Here is a tiny trained network, its code and every weight. The questions are about switching its units off for an input and a class, where a switched-off unit gives its printed mean instead of its output.

import numpy as np


def w(rows, s, z=0):
    codes = np.array(rows[::2]) - 128.0
    scale = np.full(codes.shape[1], s)
    scale[-1] = z or s
    return codes * scale


def f(y):
    return np.maximum(y, 0)


def log_softmax(a):
    a = a - a.max(-1, keepdims=True)
    return a - np.log(np.exp(a).sum(-1, keepdims=True))


def net(x, mask):
    res = np.array(x, float).reshape(1, 5) / 4 @ E
    y = f(res @ A[0][:, :-1].T + A[0][:, -1])
    res = res + np.where(mask, y, B[0][:, -1]) @ B[0][:, :-1]
    return log_softmax(res[-1] @ U[:, :-1].T + U[:, -1])


A, B = {}, {}
E = w([
[1,136,213,91,120,201],'x0',
[78,108,25,168,165,68],'x1',
[112,144,155,96,127,90],'x2',
[132,119,123,141,131,139],'x3',
[106,114,102,150,151,105],'x4',
],0.0095)
A[0] = w([
[170,124,176,119,148,148,104],'n0',
[88,151,115,101,119,191,2],'n1',
[169,119,110,117,80,102,38],'n2',
[195,111,107,129,161,133,26],'n3',
[162,185,134,106,8,167,189],'n4',
[206,169,141,155,162,93,18],'n5',
],0.011,0.0026)
B[0] = w([
[127,171,107,208,145,22,194],'n0',
[179,247,78,105,228,203,204],'n1',
[109,207,147,62,85,171,177],'n2',
[154,177,94,69,185,183,200],'n3',
[101,71,69,132,74,3,254],'n4',
[192,135,174,88,189,153,209],'n5',
],0.0075,0.0059)
U = w([
[140,176,163,2,203,211,2],'0',
[109,26,118,74,67,130,204],'1',
[112,74,143,214,75,76,165],'2',
[135,13,184,109,154,133,130],'3',
],0.0063,0.0035)

Each question gives the input, the list of numbers given to net, and the class t.
The units are the neurons (one row each of A and B). Each row of codes is followed by its name. A weight is (code - 128) times the scale printed after its matrix; where a second scale follows, it is the last column's (A, B and U).
mask holds one flag per neuron, in row order. A switched-off neuron (its flag False) gives its mean, the last column of its row in B, instead of its output. The means were averaged over made-up inputs and are rounded, as every weight is.
A unit's drop is (log p(t) with every unit on - log p(t) with that unit switched off) / (log p(t) with every unit on - log p(t) with every unit switched off).
The circuit of an input: a set's keep is (log p(t) with only the set's units on - log p(t) with every unit switched off) / (log p(t) with every unit on - log p(t) with every unit switched off). Starting from all 6 units, units are removed one at a time, each time the one whose removal leaves the highest keep (on an exact tie, the one counted first), for as long as the keep stays at least 0.8.
circuit, biggest first: the units of the circuit, biggest drop first
most important unit: the unit with the biggest drop
k most important neurons: the k neurons with the biggest drops, biggest first
drop of u: that unit's drop, to one decimal
input [-5,-7,8,-2,-5], class 2: circuit, biggest first -> n4
input [4,-6,-7,-5,1], class 2: circuit, biggest first -> n4; n0
input [-5,4,-4,2,-5], class 0: 2 most important neurons -> n3; n4
input [2,-7,-4,6,5], class 2: 2 most important neurons -> n0; n4
input [-4,-7,-4,-7,-3], class 2: 3 most important neurons -> n4; n0; n1
input [2,-7,-1,-4,-5], class 2: circuit, biggest first -> n4; n0
input [-5,-1,8,1,4], class 0: 2 most important neurons -> n4; n5
input [-2,-7,-1,-3,1], class 2: circuit, biggest first -> n0; n4
input [0,-7,0,-2,-1], class 2: 2 most important neurons -> n0; n4
input [-5,4,-8,3,5], class 0: circuit, biggest first -> n3; n4
input [-8,-4,3,8,3], class 0: circuit, biggest first -> n3; n5
input [-2,-6,-6,4,-5], class 2: drop of n4 -> 0.4
input [-8,6,6,8,-1], class 0: drop of n5 -> 0.2
input [-8,0,-3,-4,-5], class 0: most important unit -> n3
input [2,-6,8,-1,4], class 2: drop of n0 -> 0.2
